Here is a tiny trained network, its code and every weight. The questions are about switching its units off for an input and a class, where a switched-off unit gives its printed mean instead of its output.

import numpy as np


def w(rows, s, z=0):
    codes = np.array(rows[::2]) - 128.0
    scale = np.full(codes.shape[1], s)
    scale[-1] = z or s
    return codes * scale


def norm(h):
    return h / np.sqrt((h * h).mean(-1, keepdims=True) + 1e-5)


def f(y):
    return np.maximum(y, 0)


def log_softmax(a):
    a = a - a.max(-1, keepdims=True)
    return a - np.log(np.exp(a).sum(-1, keepdims=True))


def net(x, mask):
    res = np.array(x, float).reshape(1, 8) / 4 @ E
    u = 0
    for l in range(2):
        y = f(norm(res) @ A[l][:, :-1].T + A[l][:, -1])
        res = res + np.where(mask[u : u + 14], y, B[l][:, -1]) @ B[l][:, :-1]
        u += 14
    return log_softmax(norm(res)[-1] @ U[:, :-1].T + U[:, -1])


A, B = {}, {}
E = w([
[128,125,132,126,127,131,125,126,124,128],'x0',
[128,131,124,127,126,128,131,132,123,127],'x1',
[254,173,102,161,175,161,61,104,136,85],'x2',
[110,214,131,194,33,228,177,19,134,95],'x3',
[131,122,132,128,128,129,130,129,128,130],'x4',
[131,124,131,128,124,124,123,124,133,127],'x5',
[129,125,129,132,127,127,129,128,128,130],'x6',
[105,25,4,106,157,135,153,64,65,65],'x7',
],0.0021)
A[0] = w([
[153,41,97,68,198,63,125,149,144,102,88],'L0N1',
[132,128,93,79,107,123,122,82,61,120,71],'L0N2',
[255,147,128,150,164,145,68,123,111,63,206],'L0N3',
[175,142,138,120,105,128,82,155,156,134,16],'L0N4',
[208,114,142,189,148,140,74,120,97,106,4],'L0N5',
[164,104,137,104,161,80,53,208,142,184,101],'L0N6',
[132,115,144,88,185,79,68,210,139,225,124],'L0N7',
[158,178,151,127,116,171,143,85,104,78,171],'L0N8',
[170,132,176,101,151,92,102,196,128,189,79],'L0N9',
[58,85,149,126,116,97,226,106,90,139,140],'L0N10',
[205,136,103,142,132,134,70,103,126,137,165],'L0N11',
[110,75,45,118,141,164,157,68,61,98,36],'L0N12',
[134,50,64,72,171,89,94,176,97,115,105],'L0N13',
[120,58,109,127,169,127,113,140,125,103,104],'L0N14',
],0.0028,0.0013)
B[0] = w([
[138,163,90,97,93,142,88,138,106,191,224],'L0N1',
[109,115,178,116,158,131,151,129,158,109,158],'L0N2',
[229,180,86,102,156,116,128,91,137,149,253],'L0N3',
[120,172,166,169,164,113,136,153,62,149,161],'L0N4',
[2,114,117,97,131,68,115,151,140,137,172],'L0N5',
[103,119,133,121,133,162,170,74,142,42,240],'L0N6',
[89,119,176,165,149,121,199,95,130,29,254],'L0N7',
[103,103,124,159,136,93,127,181,158,160,198],'L0N8',
[95,141,142,125,134,173,212,95,149,54,217],'L0N9',
[149,164,130,198,152,87,68,121,112,127,207],'L0N10',
[213,137,109,135,174,148,102,165,137,102,199],'L0N11',
[99,104,184,132,145,70,174,150,140,68,204],'L0N12',
[146,132,127,114,98,162,83,123,96,216,225],'L0N13',
[122,142,107,119,117,98,106,116,118,180,175],'L0N14',
],0.0031)
A[1] = w([
[125,116,71,82,123,116,98,141,101,236,125],'L1N1',
[114,147,121,167,148,78,110,97,118,73,3],'L1N2',
[142,183,135,152,71,173,146,133,162,241,143],'L1N3',
[107,100,187,81,109,192,161,188,154,145,84],'L1N4',
[17,38,142,89,78,101,137,172,79,173,149],'L1N5',
[210,98,93,134,173,124,120,112,127,62,71],'L1N6',
[181,165,121,159,182,131,114,119,145,61,126],'L1N7',
[119,100,58,164,83,148,148,65,146,51,12],'L1N8',
[193,172,85,199,150,107,48,175,162,120,82],'L1N9',
[165,156,111,143,143,164,146,71,187,39,63],'L1N10',
[3,116,174,160,79,118,185,134,141,95,166],'L1N11',
[146,186,154,172,71,159,93,123,165,246,109],'L1N12',
[70,105,177,142,60,124,178,159,161,96,112],'L1N13',
[128,167,200,110,170,73,109,204,165,95,163],'L1N14',
],0.0036,0.00081)
B[1] = w([
[146,103,115,122,174,89,76,164,61,131,172],'L1N1',
[138,135,160,122,122,165,166,114,154,116,156],'L1N2',
[143,121,122,78,119,121,63,149,115,209,189],'L1N3',
[118,121,46,127,90,126,104,58,128,101,158],'L1N4',
[78,185,202,252,142,77,128,158,150,108,222],'L1N5',
[147,168,136,56,80,184,136,131,114,122,201],'L1N6',
[103,98,166,158,98,161,157,188,79,159,223],'L1N7',
[159,137,215,125,171,143,214,162,165,81,175],'L1N8',
[27,84,145,139,96,94,147,81,165,133,203],'L1N9',
[114,130,189,178,177,95,146,223,99,138,219],'L1N10',
[138,62,56,35,116,132,90,48,153,91,253],'L1N11',
[115,141,85,134,103,89,56,161,145,214,195],'L1N12',
[140,108,51,50,125,157,102,60,156,117,206],'L1N13',
[154,83,106,194,103,200,254,82,126,68,213],'L1N14',
],0.0036,0.0041)
U = w([
[50,59,104,98,112,131,188,24,210,15,254],'0',
[210,164,209,164,195,225,234,208,107,59,219],'1',
[34,90,136,202,190,15,50,195,58,143,113],'2',
[220,107,22,15,184,136,38,164,45,158,60],'3',
[87,140,47,31,41,167,8,68,200,227,14],'4',
[165,215,171,229,87,151,71,213,177,255,6],'5',
],0.0074,0.00067)

Each question gives the input, the list of numbers given to net, and the class t.
The units are the neurons (one row each of A and B). Each row of codes is followed by its name. A weight is (code - 128) times the scale printed after its matrix; where a second scale follows, it is the last column's (A, B and U).
mask holds one flag per neuron, layer by layer. A switched-off neuron (its flag False) gives its mean, the last column of its row in B, instead of its output. The means were averaged over made-up inputs and are rounded, as every weight is.
A unit's drop is (log p(t) with every unit on - log p(t) with that unit switched off) / (log p(t) with every unit on - log p(t) with every unit switched off).
The circuit of an input: a set's keep is (log p(t) with only the set's units on - log p(t) with every unit switched off) / (log p(t) with every unit on - log p(t) with every unit switched off). Starting from the 12 units with the biggest drops (on a tie, the unit counted first), units are removed one at a time, each time the one whose removal leaves the highest keep (on an exact tie, the one counted first), for as long as the keep stays at least 0.8.
units of the circuit, in order: the units of the circuit, biggest drop first
unit that matters most: the unit with the biggest drop
k most important neurons: the k neurons with the biggest drops, biggest first
top k neurons in layer l: the k neurons of layer l with the biggest drops, biggest first
drop of u: that unit's drop, to one decimal
input [-3,-6,5,0,3,2,4,8], class 3: units of the circuit, in order	(L0N7, L1N14)
input [-4,8,7,1,-1,-4,7,-4], class 5: unit that matters most	L0N7
input [-8,-7,-8,-1,8,-1,5,2], class 2: 2 most important neurons	(L1N5, L0N10)
input [0,6,2,-6,-8,2,-3,0], class 1: top 3 neurons in layer 0	(L0N7, L0N6, L0N9)
input [1,2,6,1,4,-6,6,-1], class 5: top 2 neurons in layer 0	(L0N7, L0N6)
input [-3,-8,0,1,-1,-3,3,-3], class 4: top 2 neurons in layer 0	(L0N3, L0N7)
input [8,7,0,-1,-3,-4,0,2], class 2: top 2 neurons in layer 0	(L0N12, L0N3)
input [5,-7,4,0,2,5,5,6], class 3: top 4 neurons in layer 0	(L0N7, L0N6, L0N9, L0N13)
input [-7,1,4,0,7,6,5,1], class 3: 3 most important neurons	(L0N7, L0N3, L1N5)
input [-7,-4,3,7,-5,4,7,0], class 5: 2 most important neurons	(L0N7, L0N6)
input [8,4,-8,1,4,-6,6,-7], class 4: top 2 neurons in layer 1	(L1N3, L1N12)
input [4,5,1,0,0,-3,-2,4], class 3: top 3 neurons in layer 0	(L0N7, L0N6, L0N13)
input [-3,1,-6,0,3,3,-3,-6], class 0: top 2 neurons in layer 0	(L0N13, L0N1)
input [5,-5,3,3,1,-6,7,-3], class 5: unit that matters most	L1N11
input [-7,6,2,-3,-5,0,1,-1], class 1: drop of L0N3	0.0
input [3,-6,-5,3,6,-3,6,-1], class 4: drop of L0N7	0.1
input [1,-3,-8,-4,2,4,6,-1], class 0: drop of L1N11	0.2
